Below is a small trained network, with its code and all its weights. Each question gives an input and a class and asks what happens when units are switched off, that is, made to give their printed mean instead of their output.

import numpy as np


def w(rows, s, z=0):
    codes = np.array(rows[::2]) - 128.0
    scale = np.full(codes.shape[1], s)
    scale[-1] = z or s
    return codes * scale


def f(y):
    return y / 2 * (1 + np.tanh(0.7978845608 * (y + 0.044715 * y**3)))


def log_softmax(a):
    a = a - a.max(-1, keepdims=True)
    return a - np.log(np.exp(a).sum(-1, keepdims=True))


def net(x, mask):
    res = np.array(x, float).reshape(1, 8) / 4 @ E
    y = f(res @ A[0][:, :-1].T + A[0][:, -1])
    res = res + np.where(mask, y, B[0][:, -1]) @ B[0][:, :-1]
    return log_softmax(res[-1] @ U[:, :-1].T + U[:, -1])


A, B = {}, {}
E = w([
[107,173,145,124,126],'x0',
[180,40,90,188,153],'x1',
[116,52,120,6,177],'x2',
[75,176,108,66,129],'x3',
[171,103,111,85,36],'x4',
[127,160,2,145,113],'x5',
[81,88,155,139,67],'x6',
[180,197,135,78,175],'x7',
],0.0093)
A[0] = w([
[178,48,176,108,94,153],'N1',
[3,169,124,99,133,129],'N2',
[116,149,92,194,134,105],'N3',
[222,134,159,33,115,154],'N4',
[90,65,84,155,187,143],'N5',
[163,164,125,124,200,167],'N6',
[165,148,208,148,117,155],'N7',
[133,146,85,77,145,155],'N8',
[161,157,162,112,155,153],'N9',
[49,147,156,113,98,175],'N10',
[68,99,174,83,131,95],'N11',
[84,81,89,144,114,103],'N12',
[120,71,143,94,141,163],'N13',
[62,183,141,101,91,196],'N14',
[136,117,175,155,124,189],'N15',
[157,154,194,141,189,196],'N16',
[60,133,158,113,110,79],'N17',
[62,183,48,123,93,231],'N18',
[162,71,74,139,181,188],'N19',
[156,117,50,44,96,184],'N20',
[152,188,97,177,99,166],'N21',
[104,26,138,168,117,149],'N22',
[212,176,85,132,151,251],'N23',
[167,142,209,162,113,201],'N24',
[127,130,199,171,135,129],'N25',
],0.013,0.0026)
B[0] = w([
[104,94,52,92,61,240],'N1',
[206,105,220,152,139,255],'N2',
[132,207,130,188,139,194],'N3',
[159,144,105,54,104,252],'N4',
[36,178,50,51,198,212],'N5',
[159,61,106,103,190,215],'N6',
[45,47,174,52,166,203],'N7',
[166,152,168,123,114,201],'N8',
[166,98,54,70,144,185],'N9',
[100,47,243,132,119,217],'N10',
[185,102,133,251,135,223],'N11',
[46,83,129,169,108,181],'N12',
[178,167,97,142,62,210],'N13',
[151,113,205,184,119,231],'N14',
[3,130,66,68,96,181],'N15',
[129,129,129,68,158,229],'N16',
[169,105,193,115,108,189],'N17',
[168,113,209,196,180,245],'N18',
[90,198,61,94,116,232],'N19',
[206,221,167,138,73,245],'N20',
[119,109,113,230,150,214],'N21',
[93,124,75,167,138,240],'N22',
[220,130,83,173,126,234],'N23',
[41,48,134,86,154,216],'N24',
[92,83,145,77,124,199],'N25',
],0.0064,0.0089)
U = w([
[154,76,245,184,113,165],'0',
[66,65,219,88,112,42],'1',
[152,216,143,82,34,87],'2',
[83,73,111,145,61,78],'3',
[178,77,135,100,197,53],'4',
[66,199,104,126,196,162],'5',
[158,74,117,111,136,252],'6',
[151,137,155,255,134,172],'7',
],0.0096,0.0025)

Each question gives the input, the list of numbers given to net, and the class t.
The units are the neurons (one row each of A and B). Each row of codes is followed by its name. A weight is (code - 128) times the scale printed after its matrix; where a second scale follows, it is the last column's (A, B and U).
mask holds one flag per neuron, in row order. A switched-off neuron (its flag False) gives its mean, the last column of its row in B, instead of its output. The means were averaged over made-up inputs and are rounded, as every weight is.
A unit's drop is (log p(t) with every unit on - log p(t) with that unit switched off) / (log p(t) with every unit on - log p(t) with every unit switched off).
The circuit of an input: a set's keep is (log p(t) with only the set's units on - log p(t) with every unit switched off) / (log p(t) with every unit on - log p(t) with every unit switched off). Starting from the 12 units with the biggest drops (on a tie, the unit counted first), units are removed one at a time, each time the one whose removal leaves the highest keep (on an exact tie, the one counted first), for as long as the keep stays at least 0.8.
circuit, biggest first: the units of the circuit, biggest drop first
unit that matters most: the unit with the biggest drop
top k neurons: the k neurons with the biggest drops, biggest first
drop when u is switched off: that unit's drop, to one decimal
input [-5,-4,6,3,2,-7,3,8], class 2: circuit, biggest first	[N4 N13]
input [3,-3,-1,3,5,2,-3,0], class 0: unit that matters most	N18
input [1,-5,8,-4,5,-7,0,1], class 2: circuit, biggest first	[N4 N13]
input [-1,1,5,6,8,-8,1,-6], class 3: circuit, biggest first	[N1 N13]
input [-4,7,-2,-1,-1,4,-2,-3], class 5: circuit, biggest first	[N5 N19]
input [-3,0,5,3,0,-1,-6,8], class 2: circuit, biggest first	[N20 N4]
input [0,-4,-7,-5,5,-4,2,-8], class 1: circuit, biggest first	[N7 N24]
input [4,2,-6,5,8,2,4,-3], class 7: circuit, biggest first	[N21 N4]
input [-7,2,-4,-1,4,-3,5,5], class 1: top 2 neurons	[N7 N24]
input [3,3,0,-4,8,-6,4,5], class 1: top 3 neurons	[N7 N24 N23]
input [-4,-5,-8,3,1,-4,-4,7], class 1: top 3 neurons	[N7 N24 N11]
input [-8,8,7,-8,3,2,-8,7], class 2: top 2 neurons	[N19 N20]
input [4,3,-5,7,8,-7,2,-2], class 1: drop when N22 is switched off	0.0
input [3,1,-7,5,7,2,-8,8], class 7: circuit, biggest first	[N21]
input [-1,4,-1,6,0,4,2,-8], class 7: drop when N23 is switched off	-0.1
input [7,5,5,7,-8,3,8,-5], class 0: drop when N5 is switched off	-0.1
